Below is a small trained network, with its code and all its weights. Each question gives an input and a target symbol and asks what happens when units are switched off, that is, made to give their printed mean instead of their output.

import numpy as np


def w(rows, s, z=0):
    codes = np.array(rows[::2]) - 128.0
    scale = np.full(codes.shape[1], s)
    scale[-1] = z or s
    return codes * scale


def f(y):
    return np.maximum(y, 0)


def softmax(a):
    e = np.exp(a - a.max(-1, keepdims=True))
    return e / e.sum(-1, keepdims=True)


def log_softmax(a):
    a = a - a.max(-1, keepdims=True)
    return a - np.log(np.exp(a).sum(-1, keepdims=True))


def net(x, mask):
    ids = ['αβδεημξω'.index(c) for c in x.split()]
    T = len(ids)
    res = E[ids] + P[:T]
    q, k, v = (res @ M[0].T for M in (Q, K, V))
    z = softmax(np.where(np.tri(T) > 0, q @ k.T / 2**0.5, -1e9)) @ v
    res = res + np.where(mask[0], z, O[0][:, -1]) @ O[0][:, :-1]
    y = f(res @ A[0][:, :-1].T + A[0][:, -1])
    res = res + np.where(mask[1:13], y, B[0][:, -1]) @ B[0][:, :-1]
    return log_softmax(res[-1] @ U[:, :-1].T + U[:, -1])


Q, K, V, O, A, B = {}, {}, {}, {}, {}, {}
E = w([
[114,221,62,137],'α',
[120,159,148,141],'β',
[116,143,177,124],'δ',
[119,118,190,147],'ε',
[103,137,147,157],'η',
[95,150,121,168],'μ',
[130,87,145,175],'ξ',
[104,34,248,104],'ω',
],0.013)
P = w([
[187,168,171,113],'0',
[114,76,140,91],'1',
[150,105,107,164],'2',
[80,248,219,168],'3',
[62,81,101,77],'4',
[141,109,81,182],'5',
[120,249,176,131],'6',
[41,92,61,83],'7',
[135,99,74,191],'8',
],0.016)
Q[0] = w([
[219,29,1,57],'H1',
[40,235,128,217],'H1',
],0.0072)
K[0] = w([
[243,160,155,248],'H1',
[63,137,74,97],'H1',
],0.012)
V[0] = w([
[128,199,19,228],'H1',
[128,31,124,246],'H1',
],0.011)
O[0] = w([
[102,119,190,247,2],'H1',
[238,77,70,186,135],'H1',
],0.012,0.0042)
A[0] = w([
[254,134,191,126,191],'N1',
[109,168,150,91,3],'N2',
[134,59,205,136,145],'N3',
[128,91,217,114,251],'N4',
[92,62,62,64,111],'N5',
[146,67,67,95,167],'N6',
[25,109,158,165,37],'N7',
[74,191,170,105,93],'N8',
[89,157,146,58,180],'N9',
[136,49,60,138,139],'N10',
[158,113,67,47,163],'N11',
[103,174,172,161,130],'N12',
],0.011,0.0066)
B[0] = w([
[183,209,93,151,195],'N1',
[166,4,177,19,156],'N2',
[124,171,43,105,162],'N3',
[101,187,26,162,216],'N4',
[12,220,137,118,217],'N5',
[64,150,91,64,211],'N6',
[223,80,173,61,170],'N7',
[81,2,97,110,203],'N8',
[227,47,63,158,255],'N9',
[87,21,120,133,197],'N10',
[172,95,167,190,238],'N11',
[17,222,139,122,177],'N12',
],0.0071,0.009)
U = w([
[79,249,142,191,162],'α',
[236,65,108,187,123],'β',
[150,206,139,98,189],'δ',
[185,10,167,106,83],'ε',
[100,110,69,97,177],'η',
[186,168,110,65,2],'μ',
[32,83,147,100,52],'ξ',
[209,217,134,147,114],'ω',
],0.012,0.0065)

Each question gives the input, a string of symbols that net reads in full, and the target symbol t.
The units are the heads (2 rows each of Q, K, V and O) and the neurons (one row each of A and B). Each row of codes is followed by its name. A weight is (code - 128) times the scale printed after its matrix; where a second scale follows, it is the last column's (O, A, B and U).
mask holds one flag per unit, heads first, then neurons. A switched-off unit (its flag False) gives its mean, the last column of its rows in O or B, instead of its output. The means were averaged over made-up inputs and are rounded, as every weight is.
A unit's drop is (log p(t) with every unit on - log p(t) with that unit switched off) / (log p(t) with every unit on - log p(t) with every unit switched off).
The circuit of an input: a set's keep is (log p(t) with only the set's units on - log p(t) with every unit switched off) / (log p(t) with every unit on - log p(t) with every unit switched off). Starting from the 12 units with the biggest drops (on a tie, the unit counted first), units are removed one at a time, each time the one whose removal leaves the highest keep (on an exact tie, the one counted first), for as long as the keep stays at least 0.8.
units of the circuit, in order: the units of the circuit, biggest drop first
most important unit: the unit with the biggest drop
top k neurons: the k neurons with the biggest drops, biggest first
drop when u is switched off: that unit's drop, to one decimal
input ξ β α ξ μ ε ω, target α: units of the circuit, in order -> [H1; N4]
input ξ α ξ η, target ξ: units of the circuit, in order -> [N8; H1]
input β ξ α ε, target ω: units of the circuit, in order -> [H1; N1]
input η δ β ω ξ δ ω, target ω: units of the circuit, in order -> [H1; N1; N8]
input ω δ ξ ε ξ ω α α β, target α: units of the circuit, in order -> [H1; N9]
input μ β μ δ ξ α ω β, target ξ: units of the circuit, in order -> [N1; H1]
input η β ξ ε, target η: top neuron -> [N8]
input ξ ω α η μ μ ξ α, target ξ: units of the circuit, in order -> [H1; N1]
input μ η μ β ω β ξ, target μ: top 2 neurons -> [N5; N6]
input ε δ δ μ ξ ω ω α η, target α: top 2 neurons -> [N9; N8]
input μ η ε μ β β μ, target η: units of the circuit, in order -> [N8; H1]
input μ β μ δ β δ ξ, target η: units of the circuit, in order -> [H1; N8]
input ξ ε ξ ε β μ β, target η: units of the circuit, in order -> [N8; H1]
input β η ω ξ μ ε ε β, target ξ: most important unit -> N5
input ω η α, target α: units of the circuit, in order -> [H1; N9]
input μ ω ω ξ μ ω, target η: top 3 neurons -> [N6; N5; N10]
input α ξ α η β ξ ω ξ, target ξ: top 2 neurons -> [N9; N1]
input ω ε ξ μ ξ ξ ω μ, target ξ: top 2 neurons -> [N9; N10]
input ξ ξ η, target β: top 2 neurons -> [N5; N1]
input β ε β ξ, target β: most important unit -> H1
input ω α β μ α η δ, target ξ: top 2 neurons -> [N8; N12]
input ξ α δ, target α: drop when H1 is switched off -> 0.5
input ξ ε ξ ξ ε α η, target β: drop when H1 is switched off -> 0.8
input δ δ α ξ, target ε: drop when H1 is switched off -> 1.7
